Below are the code and all the weights of a small trained network. Each question names an input and a target symbol and asks about switching units off, where a switched-off unit gives its printed mean instead of its output.

import numpy as np


def w(rows, s, z=0):
    codes = np.array(rows[::2]) - 128.0
    scale = np.full(codes.shape[1], s)
    scale[-1] = z or s
    return codes * scale


def norm(h):
    return h / np.sqrt((h * h).mean(-1, keepdims=True) + 1e-5)


def f(y):
    return np.maximum(y, 0)


def softmax(a):
    e = np.exp(a - a.max(-1, keepdims=True))
    return e / e.sum(-1, keepdims=True)


def log_softmax(a):
    a = a - a.max(-1, keepdims=True)
    return a - np.log(np.exp(a).sum(-1, keepdims=True))


def net(x, mask):
    ids = ['ΓΔΣΩαεζημξπτφψ'.index(c) for c in x.split()]
    T = len(ids)
    res = E[ids] + P[:T]
    r = norm(res)
    for j in range(2):
        rows = slice(3 * j, 3 * j + 3)
        q, k, v = (r @ M[0][rows].T for M in (Q, K, V))
        z = softmax(np.where(np.tri(T) > 0, q @ k.T / 3**0.5, -1e9)) @ v
        o = O[0][rows]
        res = res + np.where(mask[j], z, o[:, -1]) @ o[:, :-1]
    y = f(norm(res) @ A[0][:, :-1].T + A[0][:, -1])
    res = res + np.where(mask[2:14], y, B[0][:, -1]) @ B[0][:, :-1]
    return log_softmax(norm(res)[-1] @ U[:, :-1].T + U[:, -1])


Q, K, V, O, A, B = {}, {}, {}, {}, {}, {}
E = w([
[171,86,161,62],'Γ',
[172,91,114,105],'Δ',
[82,173,170,93],'Σ',
[123,170,150,102],'Ω',
[106,189,139,112],'α',
[116,171,135,106],'ε',
[180,186,92,4],'ζ',
[142,58,197,51],'η',
[123,154,74,190],'μ',
[108,195,139,113],'ξ',
[159,203,33,90],'π',
[89,192,76,136],'τ',
[92,110,177,141],'φ',
[106,97,61,209],'ψ',
],0.014)
P = w([
[253,169,247,250],'0',
[19,104,102,99],'1',
[216,191,205,255],'2',
[21,114,105,104],'3',
[211,156,208,229],'4',
[21,120,109,105],'5',
[182,175,193,225],'6',
[32,113,117,107],'7',
[189,148,173,212],'8',
[37,108,106,118],'9',
[228,146,165,144],'10',
],0.0072)
Q[0] = w([
[154,43,113,98],'h0',
[116,86,155,70],'h0',
[187,197,108,100],'h0',
[227,180,201,168],'h1',
[238,155,144,139],'h1',
[254,118,84,209],'h1',
],0.0076)
K[0] = w([
[90,98,103,123],'h0',
[90,158,137,52],'h0',
[171,169,122,212],'h0',
[71,115,168,255],'h1',
[23,35,160,213],'h1',
[120,46,155,216],'h1',
],0.0087)
V[0] = w([
[197,144,112,149],'h0',
[197,113,161,196],'h0',
[133,112,131,150],'h0',
[165,91,31,172],'h1',
[64,68,145,254],'h1',
[183,226,73,35],'h1',
],0.0097)
O[0] = w([
[209,205,181,157,131],'h0',
[162,37,161,65,187],'h0',
[91,104,102,129,130],'h0',
[78,142,2,166,4],'h1',
[39,201,99,163,157],'h1',
[237,77,37,94,106],'h1',
],0.0069,0.0039)
A[0] = w([
[110,172,167,163,125],'n0',
[155,142,121,10,234],'n1',
[111,193,149,248,217],'n2',
[78,193,168,106,97],'n3',
[159,173,180,170,55],'n4',
[145,56,11,71,4],'n5',
[48,51,116,152,37],'n6',
[226,110,4,98,110],'n7',
[1,151,62,171,179],'n8',
[243,241,172,76,242],'n9',
[186,223,140,208,207],'n10',
[150,70,196,245,6],'n11',
],0.0084,0.0026)
B[0] = w([
[127,140,74,91,197],'n0',
[180,189,126,170,218],'n1',
[193,153,82,30,241],'n2',
[169,99,169,50,208],'n3',
[72,85,111,68,185],'n4',
[58,203,100,108,183],'n5',
[129,44,109,239,155],'n6',
[42,122,117,90,190],'n7',
[196,169,178,195,205],'n8',
[110,38,123,198,255],'n9',
[144,101,159,2,216],'n10',
[43,183,111,122,171],'n11',
],0.0078,0.0067)
U = w([
[166,161,111,169,67],'Γ',
[144,101,142,140,9],'Δ',
[43,158,96,161,189],'Σ',
[149,125,146,151,30],'Ω',
[119,126,118,162,189],'α',
[84,86,152,126,40],'ε',
[190,133,125,131,35],'ζ',
[47,90,170,182,220],'η',
[71,145,49,91,254],'μ',
[154,127,152,131,95],'ξ',
[153,128,120,100,39],'π',
[153,82,53,60,201],'τ',
[37,201,197,63,11],'φ',
[123,252,125,143,173],'ψ',
],0.014,0.0036)

Each question gives the input, a string of symbols that net reads in full, and the target symbol t.
The units are the heads (3 rows each of Q, K, V and O) and the neurons (one row each of A and B). Each row of codes is followed by its name. A weight is (code - 128) times the scale printed after its matrix; where a second scale follows, it is the last column's (O, A, B and U).
mask holds one flag per unit, heads first, then neurons. A switched-off unit (its flag False) gives its mean, the last column of its rows in O or B, instead of its output. The means were averaged over made-up inputs and are rounded, as every weight is.
A unit's drop is (log p(t) with every unit on - log p(t) with that unit switched off) / (log p(t) with every unit on - log p(t) with every unit switched off).
The circuit of an input: a set's keep is (log p(t) with only the set's units on - log p(t) with every unit switched off) / (log p(t) with every unit on - log p(t) with every unit switched off). Starting from the 12 units with the biggest drops (on a tie, the unit counted first), units are removed one at a time, each time the one whose removal leaves the highest keep (on an exact tie, the one counted first), for as long as the keep stays at least 0.8.
circuit, biggest first: the units of the circuit, biggest drop first
k most important neurons: the k neurons with the biggest drops, biggest first
heads that matter: for each layer, one digit per head in row order, 1 if its drop is at least 0.15 and else 0, layers parted by /
drop when u is switched off: that unit's drop, to one decimal
input μ τ τ ζ Δ φ φ ζ φ μ, target τ: heads that matter	01
input η φ ξ, target φ: heads that matter	01
input ζ φ ε ζ Δ ζ Γ τ, target τ: heads that matter	01
input Σ φ μ α η π α Γ, target μ: most important neuron	n5
input φ ψ φ Δ τ, target φ: circuit, biggest first	h1, n10
input φ φ α π Σ φ, target μ: heads that matter	01
input φ μ φ Γ Ω, target φ: heads that matter	01
input Δ ε Γ Δ η, target η: heads that matter	10
input ε Σ φ φ Γ φ Γ τ τ φ ψ, target ψ: circuit, biggest first	h1, n2
input Σ φ Γ φ π Γ Δ φ Σ Δ, target μ: circuit, biggest first	n5, h0
input Σ π φ α μ π π α, target μ: 2 most important neurons	n7, n5
input α Σ φ Ω α Δ τ π φ φ, target μ: 2 most important neurons	n5, n9
input φ Δ Ω, target φ: drop when h1 is switched off	1.9
input τ Δ φ φ τ, target φ: drop when n1 is switched off	0.1
input Ω Δ Δ π α Γ η ζ Δ τ, target τ: drop when h1 is switched off	1.6
input τ φ Δ φ α φ φ τ η τ, target ψ: circuit, biggest first	n8
input ε ε α Σ τ ε μ, target τ: 2 most important neurons	n10, n2
input φ ε μ Γ φ φ Ω φ φ Σ ζ, target φ: 2 most important neurons	n2, n8
